Below are the code and all the weights of a small trained network. Each question names an input and a class and asks about switching units off, where a switched-off unit gives its printed mean instead of its output.

import numpy as np


def w(rows, s, z=0):
    codes = np.array(rows[::2]) - 128.0
    scale = np.full(codes.shape[1], s)
    scale[-1] = z or s
    return codes * scale


def f(y):
    return y / 2 * (1 + np.tanh(0.7978845608 * (y + 0.044715 * y**3)))


def log_softmax(a):
    a = a - a.max(-1, keepdims=True)
    return a - np.log(np.exp(a).sum(-1, keepdims=True))


def net(x, mask):
    res = np.array(x, float).reshape(1, 6) / 4 @ E
    y = f(res @ A[0][:, :-1].T + A[0][:, -1])
    res = res + np.where(mask, y, B[0][:, -1]) @ B[0][:, :-1]
    return log_softmax(res[-1] @ U[:, :-1].T + U[:, -1])


A, B = {}, {}
E = w([
[115,106,146],'x0',
[209,111,69],'x1',
[199,99,45],'x2',
[68,209,79],'x3',
[159,253,133],'x4',
[43,111,55],'x5',
],0.0055)
A[0] = w([
[127,107,142,172],'N1',
[105,162,90,55],'N2',
[156,42,20,27],'N3',
[155,62,136,183],'N4',
[118,176,105,54],'N5',
[103,173,128,46],'N6',
[189,122,137,67],'N7',
[160,48,29,5],'N8',
[129,114,157,166],'N9',
[106,142,138,76],'N10',
[118,112,97,37],'N11',
[106,28,98,203],'N12',
[93,107,183,169],'N13',
[185,173,193,79],'N14',
[147,130,115,45],'N15',
[128,254,66,27],'N16',
[143,182,116,90],'N17',
[130,194,105,61],'N18',
[145,98,155,128],'N19',
[220,160,205,4],'N20',
[98,119,133,70],'N21',
[94,86,102,23],'N22',
[45,148,11,109],'N23',
[90,172,131,124],'N24',
[117,155,134,89],'N25',
[142,152,147,152],'N26',
[151,109,124,110],'N27',
[150,96,82,77],'N28',
[166,125,113,69],'N29',
[144,148,175,73],'N30',
[66,30,156,135],'N31',
],0.011,0.0037)
B[0] = w([
[90,135,140,154],'N1',
[173,112,108,136],'N2',
[134,5,133,220],'N3',
[119,79,162,201],'N4',
[186,123,128,138],'N5',
[177,135,115,141],'N6',
[215,83,139,138],'N7',
[144,11,130,203],'N8',
[84,145,141,154],'N9',
[141,132,120,124],'N10',
[141,104,133,108],'N11',
[45,115,103,247],'N12',
[56,184,117,195],'N13',
[136,156,177,172],'N14',
[168,99,142,104],'N15',
[206,175,59,235],'N16',
[172,147,132,150],'N17',
[182,146,117,158],'N18',
[99,114,154,142],'N19',
[155,106,205,168],'N20',
[138,127,136,119],'N21',
[136,124,155,122],'N22',
[158,153,2,252],'N23',
[159,168,87,187],'N24',
[146,135,120,130],'N25',
[118,153,140,153],'N26',
[144,98,140,129],'N27',
[151,78,117,145],'N28',
[186,87,138,123],'N29',
[106,142,137,131],'N30',
[25,207,166,228],'N31',
],0.019,0.004)
U = w([
[174,211,188,102],'0',
[182,134,79,149],'1',
[174,130,248,74],'2',
[110,133,142,136],'3',
[120,148,130,254],'4',
[101,126,102,76],'5',
[133,65,104,108],'6',
],0.014,0.009)

Each question gives the input, the list of numbers given to net, and the class t.
The units are the neurons (one row each of A and B). Each row of codes is followed by its name. A weight is (code - 128) times the scale printed after its matrix; where a second scale follows, it is the last column's (A, B and U).
mask holds one flag per neuron, in row order. A switched-off neuron (its flag False) gives its mean, the last column of its row in B, instead of its output. The means were averaged over made-up inputs and are rounded, as every weight is.
A unit's drop is (log p(t) with every unit on - log p(t) with that unit switched off) / (log p(t) with every unit on - log p(t) with every unit switched off).
The circuit of an input: a set's keep is (log p(t) with only the set's units on - log p(t) with every unit switched off) / (log p(t) with every unit on - log p(t) with every unit switched off). Starting from the 12 units with the biggest drops (on a tie, the unit counted first), units are removed one at a time, each time the one whose removal leaves the highest keep (on an exact tie, the one counted first), for as long as the keep stays at least 0.8.
circuit, biggest first: the units of the circuit, biggest drop first
k most important neurons: the k neurons with the biggest drops, biggest first
drop of u: that unit's drop, to one decimal
input [-7,7,7,1,6,-6], class 2: circuit, biggest first => N20, N23
input [4,4,1,7,-8,6], class 6: circuit, biggest first => N3
input [1,-2,-1,7,1,-3], class 0: circuit, biggest first => N3, N12
input [2,-3,7,-8,-5,-7], class 2: circuit, biggest first => N20, N23
input [3,5,6,3,5,-7], class 0: 4 most important neurons => N16, N3, N8, N4
input [-4,4,-5,1,2,-6], class 0: circuit, biggest first => N3, N8
input [1,-4,5,-7,-3,-3], class 3: circuit, biggest first => N31, N12, N23
input [-4,-1,0,-7,3,2], class 2: 2 most important neurons => N23, N16
input [-2,7,-5,-2,7,-3], class 2: 2 most important neurons => N20, N23
input [5,2,-6,-8,-8,1], class 3: 2 most important neurons => N31, N23
input [2,-8,-5,-6,-6,1], class 3: 2 most important neurons => N23, N31
input [5,0,-6,1,-8,7], class 5: 2 most important neurons => N12, N23
input [4,-4,0,-6,-1,-1], class 3: 2 most important neurons => N23, N16
input [-4,-7,-6,-8,8,-6], class 2: circuit, biggest first => N20
input [-1,-6,8,4,8,-2], class 1: 2 most important neurons => N16, N31
input [-7,-2,4,6,4,8], class 1: drop of N31 => 0.0
input [8,-7,-2,-7,5,-8], class 2: drop of N20 => 0.3
input [4,-7,-2,-2,6,7], class 1: drop of N23 => 0.3
